Each row is followed by its group and then its class within the group.
[-1.46,-0.98,+1.13,-0.54,+1.31,+0.83,-1.65,+0.76,+0.74,-2.39,-0.09,+4.44,+0.99,-0.54,-0.09,-2.42,+2.22,+3.20,-0.50,+0.32,-0.50,+3.73,+1.69,+1.19,+4.02,+1.53,+2.64,-2.98,-0.34,-0.26,-0.87,-0.47,+1.58,+0.80,+1.10,+3.27,-6.29,+2.08,-0.66,+1.36,-4.64,-1.23,+1.84,+0.80,-0.52,+2.62,-0.53,-0.87,-0.28,-0.34,-0.92,-1.19,+1.54,-0.94,+0.88,+3.67,-2.97,-1.43,-4.37,-2.90,+0.20,-0.97,+0.31,+1.99,-0.05,+2.31,-0.62,-0.12,+0.37,+1.85,-1.01,-1.63,+0.73,-0.64] | [16]:BD
[-1.43,+1.61,+2.42,-0.20,+0.54,-0.78,+1.21,+0.89,+0.47,+1.24,+1.23,+2.36,+0.47,-0.56,-0.14,+0.05,+2.79,-1.54,+0.59,+2.28,+1.99,-1.55,+0.45,-1.10,-0.70,+0.11,-0.67,-0.54,+1.80,+2.20,+0.08,-0.64,-0.15,+0.59,+1.56,+0.65,-0.61,+1.15,-0.05,-0.02,-1.06,+0.10,+0.71,+0.36,-0.25,+2.52,-1.67,-1.90,-1.96,-1.92,+0.42,+0.46,-0.07,-0.54,-0.69,+1.44,-1.24,+0.53,-1.06,-1.99,-0.93,-0.92,+0.84,-1.27,-1.86,-2.86,-0.88,-1.63,+0.26,-2.03,+1.35,+0.13,-5.12,+0.00] | [25]:GB
[-0.53,+0.34,+1.70,-0.78,+0.21,+0.51,-0.48,+1.39,+1.29,-0.94,+0.20,+1.08,+0.70,+0.58,-0.18,-2.71,+1.96,+2.14,-1.17,+0.85,+0.45,+0.79,+0.79,-1.02,+1.29,+2.13,-0.36,-1.05,+0.25,-0.34,-1.15,+0.21,+0.84,-0.26,+2.04,+2.01,-3.08,+0.68,-1.19,+0.09,-1.39,-0.19,+1.47,+0.04,-1.13,+1.88,-0.57,-0.64,-0.12,+1.06,-1.51,+0.09,+0.32,-0.81,-0.11,+1.45,-0.63,-0.82,-1.35,-2.57,-0.46,-0.41,+1.44,+0.50,-1.44,+0.50,-0.69,-1.18,+0.46,-1.42,-1.55,-1.33,-1.64,-0.22] | [16]:LL
[-0.09,+1.03,+0.22,+0.57,-1.40,+0.52,+0.52,+0.73,+1.12,+0.50,+0.21,+1.05,+0.37,-0.72,+0.92,-2.11,+0.22,+1.03,+0.61,+1.02,-0.87,+2.10,+0.37,+0.93,-0.06,+1.48,-0.96,-0.56,+0.85,-0.82,-0.11,-1.46,-1.30,-1.62,+1.58,+1.52,+0.09,+0.68,+3.72,-0.28,-0.16,-0.20,+0.18,+0.13,-1.19,-0.85,+0.49,+0.06,+0.73,+1.03,-1.88,-1.24,+1.21,+0.23,+0.39,+2.07,+1.11,-0.02,-1.86,-2.44,+0.21,+0.06,+0.03,-0.24,-0.03,-1.45,-0.98,-0.34,+0.36,-1.00,-2.44,+1.05,-0.39,+0.26] | [16]:TN
[-0.42,+1.14,+1.44,+1.40,-0.40,+0.50,+1.23,+0.00,+1.54,+3.13,-1.08,+2.32,+0.12,-2.63,-0.69,-0.59,-0.65,-2.98,+1.32,+0.00,-3.14,+1.94,+0.63,+2.81,-0.91,-1.03,-0.98,-1.08,+0.00,+0.23,+0.03,-2.07,-1.62,+0.76,+0.20,+0.50,+0.43,+0.01,+1.78,-1.03,-0.33,+0.23,-3.32,-0.08,+1.18,+0.70,-0.58,+0.22,+0.25,+0.87,+0.40,-1.81,+0.62,+1.92,-0.04,+1.13,-0.15,-0.47,+1.06,-0.11,+1.33,-0.71,+0.50,+0.45,-0.70,-3.42,+0.09,+0.65,-0.66,-1.31,+0.88,+1.36,+1.14,+0.01] | [25]:GB
[-1.65,-0.08,+0.28,+0.61,-0.66,+0.41,+0.60,+0.79,+1.19,+1.67,-1.99,+0.95,-1.76,+0.71,-0.76,-1.80,-0.58,-1.69,-0.01,+0.59,-1.87,+1.71,+0.53,+1.19,+0.68,-0.89,-1.47,-1.03,+0.06,-0.29,+0.24,-0.82,-0.04,+0.86,+0.31,+1.21,-0.08,+0.25,+0.85,-1.26,-0.90,+1.40,-1.75,+0.10,+0.86,-0.24,+0.12,-0.13,-0.49,+0.61,-1.11,-0.95,+0.76,-0.26,+0.19,+1.32,-1.96,-2.18,-0.05,-0.17,+1.45,+0.61,+0.25,+0.50,+0.28,-2.30,+0.24,+0.32,-0.50,-1.11,-0.06,-0.62,+0.98,+0.37] | [25]:Pm
[-0.90,-1.14,+0.18,-0.37,-0.18,+0.25,+0.17,+0.38,+0.58,+0.70,+0.61,-0.27,-0.12,+1.00,+0.00,-0.10,+0.82,+1.00,-0.58,+0.44,+1.18,+0.82,+0.23,-0.26,+0.04,+0.28,-0.15,-0.30,+0.09,+1.10,+0.80,+0.74,-0.36,+1.15,+1.06,+0.70,-1.10,+0.69,-0.81,-0.03,-0.26,-0.17,+0.04,-0.08,+0.02,-0.28,-0.05,-0.22,-0.63,-1.34,-1.98,+0.19,+0.65,-1.51,-0.36,-0.24,-0.02,-0.31,-0.67,+0.08,-0.51,+1.72,+0.39,-0.98,+0.09,-0.19,-0.34,-0.28,-0.48,-1.61,-1.32,-0.51,-1.71,+0.15] | [16]:LL
[+0.10,+0.52,+0.83,+0.67,+0.15,+0.71,+0.31,-0.04,-0.40,-0.21,-0.79,+1.82,+0.79,-1.14,+0.05,-0.66,-0.94,-0.29,+1.04,+0.22,-1.03,+1.38,+0.38,+2.20,-0.45,-0.79,-0.21,-1.55,+0.29,-0.23,-0.11,-1.14,+1.88,-0.09,-0.14,+0.79,-1.59,+0.30,+1.18,+0.98,-1.83,+0.15,-0.13,+0.35,+0.40,+0.63,+0.15,+0.87,-0.90,+0.79,+0.74,-0.90,+1.40,+0.32,-0.54,+1.81,+0.53,+0.08,-1.19,-1.03,+1.15,-1.37,-1.24,+0.66,+1.57,+0.17,-0.59,+1.36,-0.24,+0.14,-0.56,+0.05,+0.64,+0.35] | [25]:Mt
[-1.32,+0.12,-0.78,+0.25,-1.10,-0.19,+1.57,+0.49,+1.08,+1.12,+1.81,+1.40,-1.05,+1.03,+0.41,+0.46,+0.04,+1.70,-0.72,+1.67,+0.93,+3.78,+0.05,-0.27,-0.48,+1.51,-1.11,-0.68,+0.47,+0.93,-1.76,+0.68,-1.57,-0.44,+3.41,+0.51,+0.06,+1.26,-0.61,-0.82,+0.43,-0.79,-0.63,-0.15,-0.41,-2.59,+0.13,-1.75,+0.29,-1.46,-3.15,-0.25,+1.44,-2.66,-0.66,+1.97,+2.27,-1.37,-1.69,-1.73,+1.20,+4.44,+1.05,-4.02,+0.35,-2.32,-2.04,-1.70,-0.72,-4.21,-3.67,-0.74,-4.62,+1.66] | [16]:BD
[-1.46,+1.04,+1.96,+0.71,-0.71,-0.40,+0.16,+0.45,+1.07,+1.01,-0.86,+2.08,+0.74,-1.05,-1.20,-1.34,+1.37,-0.40,+0.68,+1.72,+0.01,-0.62,-0.15,+0.60,-0.86,+0.09,-0.67,-1.35,+1.06,+1.39,-0.25,-1.32,+0.00,+0.60,+0.85,+1.12,-1.60,+1.36,+0.28,-0.34,-1.32,+0.24,+0.19,+0.58,+0.17,+1.94,-0.76,-0.48,-0.53,-0.30,-0.51,-0.09,+0.57,+0.72,-0.37,+1.95,-1.44,-0.51,-0.93,-1.25,+0.21,-1.25,+0.08,-0.22,-1.41,-2.35,-0.28,-0.94,+0.04,-0.21,+0.35,+0.27,-1.46,+0.63] | [25]:GB
[+0.02,+3.19,-0.46,+0.06,+0.85,+1.08,+2.19,-0.26,+0.68,+0.85,+0.38,+1.95,+0.84,-0.36,-0.08,-2.58,+1.98,-2.19,+2.25,+1.88,-3.12,+4.68,+1.63,+2.50,-2.36,+1.18,-2.06,-0.49,-0.33,-1.47,-2.83,-2.22,-0.59,+1.29,+1.27,+0.83,+1.26,+1.31,+2.15,-0.82,+0.36,+0.73,-3.53,-0.06,+0.12,+0.95,-0.71,-3.36,+1.63,-0.15,-0.06,-2.45,+0.90,+0.58,-1.08,+0.99,+1.47,-0.51,+0.84,-0.20,+1.01,+1.07,+2.05,-2.07,-2.75,-3.93,-1.24,+0.47,-0.78,-3.00,-1.55,+1.04,-2.32,+0.14] | [25]:GB
[-1.81,+1.22,+2.23,+0.61,-1.29,+0.46,+0.48,+1.24,+0.77,+0.18,-0.05,+3.49,-0.28,-0.34,-0.79,-1.84,+2.35,-1.41,+0.31,+1.67,-0.55,-0.08,+1.54,+0.87,-0.15,+0.20,-1.59,-0.96,+0.85,+1.35,-1.30,-1.58,+0.51,+1.39,+0.93,+1.71,-1.82,+1.34,+1.14,+0.12,-1.92,+0.14,-0.54,-0.24,+0.21,+3.43,-0.51,-1.69,-1.02,+0.03,-0.16,-0.29,+0.75,+0.75,+1.64,+2.22,-1.94,-1.42,-0.30,-1.04,-0.22,-1.54,+1.29,+0.09,-2.71,-3.00,-0.89,-0.27,-0.20,-1.62,+0.28,-0.61,-2.41,+0.06] | [25]:GB
[-1.73,-0.40,+1.00,+1.72,+0.14,-0.43,-1.09,+0.51,+1.10,+1.11,-2.04,+3.64,-0.43,-2.02,+1.16,-0.51,-0.22,-1.02,+0.07,-0.02,-0.62,-0.16,+0.98,+1.01,+1.13,-0.83,+0.16,-1.16,-0.64,+1.19,-0.18,-1.35,-1.28,+1.79,+0.15,+2.25,-2.97,+0.21,-0.07,-0.23,-3.08,-1.01,-0.12,+0.33,+0.98,+2.05,-1.18,+0.39,-0.64,+0.55,-0.62,-0.74,+0.13,+1.21,+0.22,+1.59,-2.25,-0.75,-1.03,-1.42,+0.68,-2.94,-0.29,+0.83,+0.20,-1.63,+0.64,+0.81,+0.64,+1.53,+1.59,-1.41,+1.33,+0.96] | [25]:GB
